Below are the code and all the weights of a small trained network. Each question names an input and a class and asks about switching units off, where a switched-off unit gives its printed mean instead of its output.

import numpy as np


def w(rows, s, z=0):
    codes = np.array(rows[::2]) - 128.0
    scale = np.full(codes.shape[1], s)
    scale[-1] = z or s
    return codes * scale


def f(y):
    return y / 2 * (1 + np.tanh(0.7978845608 * (y + 0.044715 * y**3)))


def log_softmax(a):
    a = a - a.max(-1, keepdims=True)
    return a - np.log(np.exp(a).sum(-1, keepdims=True))


def net(x, mask):
    res = np.array(x, float).reshape(1, 3) / 4 @ E
    y = f(res @ A[0][:, :-1].T + A[0][:, -1])
    res = res + np.where(mask, y, B[0][:, -1]) @ B[0][:, :-1]
    return log_softmax(res[-1] @ U[:, :-1].T + U[:, -1])


A, B = {}, {}
E = w([
[211,156,173,174,82,139],'x0',
[192,104,102,75,116,104],'x1',
[133,103,84,131,116,247],'x2',
],0.013)
A[0] = w([
[192,116,97,55,161,111,94],'N0',
[48,184,73,89,173,114,217],'N1',
[81,94,44,57,123,101,96],'N2',
[87,146,176,98,127,67,121],'N3',
[92,113,150,154,89,53,93],'N4',
[118,111,108,88,90,195,139],'N5',
[150,109,94,41,28,99,126],'N6',
[221,111,149,183,69,107,99],'N7',
[178,119,55,53,132,104,135],'N8',
[95,69,150,95,196,109,88],'N9',
[137,131,157,122,131,82,90],'N10',
[55,156,156,187,137,140,104],'N11',
[32,135,97,41,158,121,112],'N12',
[133,120,103,119,128,186,116],'N13',
[52,196,153,193,159,155,110],'N14',
[190,114,120,57,106,116,90],'N15',
[147,164,83,53,64,109,101],'N16',
[137,118,177,129,75,87,75],'N17',
[169,175,160,167,74,152,75],'N18',
[148,104,105,166,149,186,73],'N19',
[138,176,196,105,246,87,79],'N20',
[98,96,98,124,92,175,67],'N21',
[67,154,89,35,160,125,104],'N22',
[126,59,86,143,64,173,101],'N23',
[155,180,121,89,168,31,94],'N24',
[168,132,89,98,140,23,255],'N25',
[109,140,137,158,130,54,117],'N26',
[180,167,138,171,88,130,95],'N27',
],0.011,0.01)
B[0] = w([
[13,175,187,21,210,207,157],'N0',
[174,133,137,208,115,192,214],'N1',
[166,64,203,198,142,108,174],'N2',
[131,117,83,85,73,69,178],'N3',
[102,112,83,65,120,54,162],'N4',
[125,134,57,82,39,100,171],'N5',
[83,178,115,104,196,170,168],'N6',
[192,56,211,169,141,100,184],'N7',
[94,194,161,97,188,206,175],'N8',
[174,31,140,134,162,68,151],'N9',
[96,79,104,116,112,73,149],'N10',
[8,189,138,75,185,217,161],'N11',
[186,76,196,184,123,142,189],'N12',
[124,122,47,49,67,46,157],'N13',
[57,195,160,49,235,212,173],'N14',
[71,159,187,69,255,154,154],'N15',
[70,144,134,91,178,142,146],'N16',
[86,75,151,125,99,75,147],'N17',
[137,22,215,144,159,91,160],'N18',
[71,41,77,72,111,50,149],'N19',
[106,76,91,97,120,38,166],'N20',
[54,13,106,78,105,28,145],'N21',
[216,36,211,227,162,97,173],'N22',
[126,76,48,67,59,69,160],'N23',
[111,101,69,91,93,96,192],'N24',
[138,180,93,140,73,157,252],'N25',
[103,131,67,74,79,62,173],'N26',
[169,34,254,160,178,129,161],'N27',
],0.0075,0.015)
U = w([
[214,70,184,211,141,111,75],'0',
[135,113,14,84,47,84,81],'1',
[80,217,138,95,225,170,80],'2',
[238,249,73,216,43,178,251],'3',
],0.012)

Each question gives the input, the list of numbers given to net, and the class t.
The units are the neurons (one row each of A and B). Each row of codes is followed by its name. A weight is (code - 128) times the scale printed after its matrix; where a second scale follows, it is the last column's (A, B and U).
mask holds one flag per neuron, in row order. A switched-off neuron (its flag False) gives its mean, the last column of its row in B, instead of its output. The means were averaged over made-up inputs and are rounded, as every weight is.
A unit's drop is (log p(t) with every unit on - log p(t) with that unit switched off) / (log p(t) with every unit on - log p(t) with every unit switched off).
The circuit of an input: a set's keep is (log p(t) with only the set's units on - log p(t) with every unit switched off) / (log p(t) with every unit on - log p(t) with every unit switched off). Starting from the 12 units with the biggest drops (on a tie, the unit counted first), units are removed one at a time, each time the one whose removal leaves the highest keep (on an exact tie, the one counted first), for as long as the keep stays at least 0.8.
units of the circuit, in order: the units of the circuit, biggest drop first
most important unit: the unit with the biggest drop
top k neurons: the k neurons with the biggest drops, biggest first
drop when u is switched off: that unit's drop, to one decimal
input [1,-4,3], class 2: units of the circuit, in order -> (N14)
input [0,-3,3], class 3: units of the circuit, in order -> (N15 N20 N18)
input [1,-1,3], class 3: units of the circuit, in order -> (N20 N9 N18)
input [6,-4,5], class 0: top 2 neurons -> (N18 N27)
input [2,3,-1], class 3: top 2 neurons -> (N14 N11)
input [-1,8,7], class 2: top 2 neurons -> (N8 N0)
input [7,-8,-4], class 2: top 3 neurons -> (N14 N11 N22)
input [6,-8,-3], class 2: top 2 neurons -> (N14 N11)
input [3,6,-6], class 1: top 2 neurons -> (N24 N14)
input [7,-8,5], class 2: top 3 neurons -> (N14 N11 N22)
input [7,-2,-8], class 1: drop when N1 is switched off -> 0.1
input [3,-4,-1], class 2: drop when N1 is switched off -> 0.2
input [3,-4,1], class 2: drop when N14 is switched off -> 0.2
input [-2,-5,-5], class 1: most important unit -> N3
input [3,2,-3], class 3: drop when N25 is switched off -> 0.2
